Below is a small trained network, with its code and all its weights. Each question gives an input and a class and asks what happens when units are switched off, that is, made to give their printed mean instead of their output.

import numpy as np


def w(rows, s, z=0):
    codes = np.array(rows[::2]) - 128.0
    scale = np.full(codes.shape[1], s)
    scale[-1] = z or s
    return codes * scale


def norm(h):
    return h / np.sqrt((h * h).mean(-1, keepdims=True) + 1e-5)


def f(y):
    return y / 2 * (1 + np.tanh(0.7978845608 * (y + 0.044715 * y**3)))


def log_softmax(a):
    a = a - a.max(-1, keepdims=True)
    return a - np.log(np.exp(a).sum(-1, keepdims=True))


def net(x, mask):
    res = np.array(x, float).reshape(1, 5) / 4 @ E
    u = 0
    for l in range(3):
        y = f(norm(res) @ A[l][:, :-1].T + A[l][:, -1])
        res = res + np.where(mask[u : u + 3], y, B[l][:, -1]) @ B[l][:, :-1]
        u += 3
    return log_softmax(norm(res)[-1] @ U[:, :-1].T + U[:, -1])


A, B = {}, {}
E = w([
[189,250,166,206,151,121,200,244,254,140,150],'x0',
[47,120,153,81,171,140,131,112,99,27,225],'x1',
[201,128,21,224,44,73,110,118,81,63,147],'x2',
[81,101,146,203,161,71,177,23,63,240,75],'x3',
[123,164,105,72,207,177,179,92,14,209,166],'x4',
],0.0086)
A[0] = w([
[103,168,105,170,192,162,192,136,92,237,121,173],'L0N0',
[222,185,180,139,173,92,134,218,116,67,129,2],'L0N1',
[62,124,234,33,254,228,139,153,139,165,181,199],'L0N2',
],0.0066,0.006)
B[0] = w([
[49,142,203,122,201,98,133,6,109,90,176,209],'L0N0',
[73,168,91,63,94,193,154,114,197,190,141,146],'L0N1',
[161,71,132,94,182,1,235,115,59,15,48,255],'L0N2',
],0.012,0.0095)
A[1] = w([
[152,219,168,131,149,109,144,136,141,109,254,2],'L1N0',
[203,162,99,112,124,76,188,132,115,64,97,73],'L1N1',
[163,15,103,93,101,192,58,107,86,180,128,90],'L1N2',
],0.0083,0.0044)
B[1] = w([
[71,91,47,123,125,153,177,96,173,145,175,162],'L1N0',
[109,128,96,7,197,182,141,62,186,155,109,254],'L1N1',
[68,136,149,87,100,93,80,94,108,39,194,173],'L1N2',
],0.012,0.0054)
A[2] = w([
[151,151,149,117,130,99,135,64,77,186,70,203],'L2N0',
[120,116,141,73,50,156,73,121,83,103,121,186],'L2N1',
[38,11,135,100,149,77,79,88,66,53,176,255],'L2N2',
],0.012,0.0041)
B[2] = w([
[147,139,89,195,149,49,134,103,144,27,87,183],'L2N0',
[167,109,140,149,231,150,172,123,131,77,46,152],'L2N1',
[138,85,158,151,95,9,214,124,183,95,120,251],'L2N2',
],0.014,0.022)
U = w([
[172,151,150,87,76,210,107,209,214,145,124,58],'0',
[131,149,82,41,142,206,89,108,4,145,141,29],'1',
[121,90,179,147,183,44,182,76,140,92,65,254],'2',
[70,204,94,135,109,211,130,87,118,173,227,7],'3',
],0.011,0.0036)

Each question gives the input, the list of numbers given to net, and the class t.
The units are the neurons (one row each of A and B). Each row of codes is followed by its name. A weight is (code - 128) times the scale printed after its matrix; where a second scale follows, it is the last column's (A, B and U).
mask holds one flag per neuron, layer by layer. A switched-off neuron (its flag False) gives its mean, the last column of its row in B, instead of its output. The means were averaged over made-up inputs and are rounded, as every weight is.
A unit's drop is (log p(t) with every unit on - log p(t) with that unit switched off) / (log p(t) with every unit on - log p(t) with every unit switched off).
The circuit of an input: a set's keep is (log p(t) with only the set's units on - log p(t) with every unit switched off) / (log p(t) with every unit on - log p(t) with every unit switched off). Starting from all 9 units, units are removed one at a time, each time the one whose removal leaves the highest keep (on an exact tie, the one counted first), for as long as the keep stays at least 0.8.
units of the circuit, in order: the units of the circuit, biggest drop first
k most important neurons: the k neurons with the biggest drops, biggest first
drop when u is switched off: that unit's drop, to one decimal
input [4,1,6,-8,6], class 3: units of the circuit, in order -> L2N2; L0N2
input [8,6,3,-3,4], class 3: units of the circuit, in order -> L2N2; L0N1; L2N0
input [1,-4,8,-3,-3], class 0: units of the circuit, in order -> L2N2; L0N2; L2N0
input [6,2,2,5,-4], class 3: units of the circuit, in order -> L0N2; L2N2; L2N0; L2N1
input [6,0,3,-5,8], class 3: units of the circuit, in order -> L2N2; L0N1; L2N0
input [7,-3,2,0,4], class 3: units of the circuit, in order -> L0N2; L2N2; L1N0
input [5,3,5,2,1], class 3: most important neuron -> L0N2
input [7,-3,0,-6,5], class 3: drop when L1N0 is switched off -> 0.1
input [3,1,-3,-6,-8], class 0: drop when L2N2 is switched off -> 0.3
input [7,6,4,1,0], class 3: drop when L2N2 is switched off -> 0.2
input [2,5,5,-5,4], class 0: drop when L0N0 is switched off -> 0.3
